Here is a tiny trained network, its code and every weight. The questions are about switching its units off for an input and a class, where a switched-off unit gives its printed mean instead of its output.

import numpy as np


def w(rows, s, z=0):
    codes = np.array(rows[::2]) - 128.0
    scale = np.full(codes.shape[1], s)
    scale[-1] = z or s
    return codes * scale


def f(y):
    return np.maximum(y, 0)


def log_softmax(a):
    a = a - a.max(-1, keepdims=True)
    return a - np.log(np.exp(a).sum(-1, keepdims=True))


def net(x, mask):
    res = np.array(x, float).reshape(1, 6) / 4 @ E
    y = f(res @ A[0][:, :-1].T + A[0][:, -1])
    res = res + np.where(mask, y, B[0][:, -1]) @ B[0][:, :-1]
    return log_softmax(res[-1] @ U[:, :-1].T + U[:, -1])


A, B = {}, {}
E = w([
[118,134,126,139,126],'x0',
[91,217,154,52,99],'x1',
[118,126,120,131,123],'x2',
[220,194,61,153,76],'x3',
[124,125,123,126,124],'x4',
[150,75,183,140,1],'x5',
],0.016)
A[0] = w([
[92,123,187,102,100,123],'neuron 0',
[69,115,131,121,182,174],'neuron 1',
[208,148,115,158,4,39],'neuron 2',
[171,85,135,193,164,239],'neuron 3',
[154,75,203,66,131,140],'neuron 4',
[112,107,169,116,200,149],'neuron 5',
[91,79,103,170,114,188],'neuron 6',
[128,83,109,173,182,226],'neuron 7',
[76,120,109,94,240,223],'neuron 8',
[89,190,139,59,93,139],'neuron 9',
[94,119,114,85,229,197],'neuron 10',
[111,182,151,60,106,143],'neuron 11',
[116,107,117,142,119,131],'neuron 12',
[122,93,91,128,124,172],'neuron 13',
[142,69,93,181,145,231],'neuron 14',
[96,76,146,152,113,148],'neuron 15',
[67,78,174,105,156,230],'neuron 16',
[157,161,28,130,112,192],'neuron 17',
[133,169,123,111,139,117],'neuron 18',
[161,187,23,122,174,137],'neuron 19',
[122,184,170,82,117,155],'neuron 20',
[84,108,167,120,161,164],'neuron 21',
[162,100,133,179,152,234],'neuron 22',
[162,96,163,149,58,150],'neuron 23',
[187,161,45,159,172,194],'neuron 24',
[79,181,153,150,131,103],'neuron 25',
[58,98,224,144,169,255],'neuron 26',
[142,198,155,118,155,146],'neuron 27',
[40,86,197,99,104,156],'neuron 28',
],0.015,0.0085)
B[0] = w([
[98,86,105,166,108,186],'neuron 0',
[157,162,83,85,56,203],'neuron 1',
[139,181,72,116,24,228],'neuron 2',
[186,120,158,139,144,201],'neuron 3',
[119,102,160,151,127,187],'neuron 4',
[172,141,139,122,71,196],'neuron 5',
[155,123,162,140,118,178],'neuron 6',
[177,145,172,122,123,200],'neuron 7',
[172,236,58,105,100,250],'neuron 8',
[12,106,13,129,131,206],'neuron 9',
[149,223,75,104,97,231],'neuron 10',
[5,114,50,122,113,198],'neuron 11',
[152,113,148,136,130,144],'neuron 12',
[165,126,148,132,118,154],'neuron 13',
[191,117,161,120,138,200],'neuron 14',
[149,113,159,162,131,180],'neuron 15',
[132,115,176,168,68,231],'neuron 16',
[136,160,107,60,194,193],'neuron 17',
[105,144,122,108,140,155],'neuron 18',
[110,88,133,97,200,202],'neuron 19',
[29,103,78,128,130,191],'neuron 20',
[120,120,104,144,79,195],'neuron 21',
[189,157,163,114,127,186],'neuron 22',
[144,119,155,130,75,207],'neuron 23',
[156,144,120,83,196,201],'neuron 24',
[108,123,113,129,137,158],'neuron 25',
[123,81,153,181,60,251],'neuron 26',
[98,149,86,92,137,172],'neuron 27',
[100,83,128,160,102,231],'neuron 28',
],0.012,0.024)
U = w([
[225,175,117,120,88,188],'0',
[88,180,70,97,68,153],'1',
[189,130,136,82,254,226],'2',
[69,136,83,80,244,159],'3',
[160,43,212,169,114,46],'4',
[77,2,100,176,111,5],'5',
],0.012,0.0015)

Each question gives the input, the list of numbers given to net, and the class t.
The units are the neurons (one row each of A and B). Each row of codes is followed by its name. A weight is (code - 128) times the scale printed after its matrix; where a second scale follows, it is the last column's (A, B and U).
mask holds one flag per neuron, in row order. A switched-off neuron (its flag False) gives its mean, the last column of its row in B, instead of its output. The means were averaged over made-up inputs and are rounded, as every weight is.
A unit's drop is (log p(t) with every unit on - log p(t) with that unit switched off) / (log p(t) with every unit on - log p(t) with every unit switched off).
The circuit of an input: a set's keep is (log p(t) with only the set's units on - log p(t) with every unit switched off) / (log p(t) with every unit on - log p(t) with every unit switched off). Starting from the 12 units with the biggest drops (on a tie, the unit counted first), units are removed one at a time, each time the one whose removal leaves the highest keep (on an exact tie, the one counted first), for as long as the keep stays at least 0.8.
circuit, biggest first: the units of the circuit, biggest drop first
unit that matters most: the unit with the biggest drop
top k neurons: the k neurons with the biggest drops, biggest first
drop when u is switched off: that unit's drop, to one decimal
input [0,4,-8,0,2,4], class 5: circuit, biggest first -> [neuron 8; neuron 10]
input [7,5,-1,0,-8,5], class 5: circuit, biggest first -> [neuron 8; neuron 10]
input [-4,7,-5,1,7,-6], class 3: unit that matters most -> neuron 19
input [-4,0,3,5,6,4], class 0: top 3 neurons -> [neuron 9; neuron 11; neuron 20]
input [5,0,-3,0,-1,7], class 4: top 2 neurons -> [neuron 8; neuron 10]
input [4,-4,-6,1,-8,8], class 0: top 2 neurons -> [neuron 2; neuron 26]
input [-2,0,-7,6,-7,1], class 0: top 4 neurons -> [neuron 2; neuron 9; neuron 11; neuron 20]
input [4,-5,2,0,0,8], class 4: top 2 neurons -> [neuron 8; neuron 10]
input [1,6,3,0,5,7], class 5: drop when neuron 8 is switched off -> 0.3
input [1,-3,4,7,3,2], class 0: drop when neuron 2 is switched off -> 3.9
input [-1,-3,-4,-4,5,-1], class 0: drop when neuron 8 is switched off -> 0.0
input [8,1,-2,1,-2,0], class 3: drop when neuron 2 is switched off -> 0.1
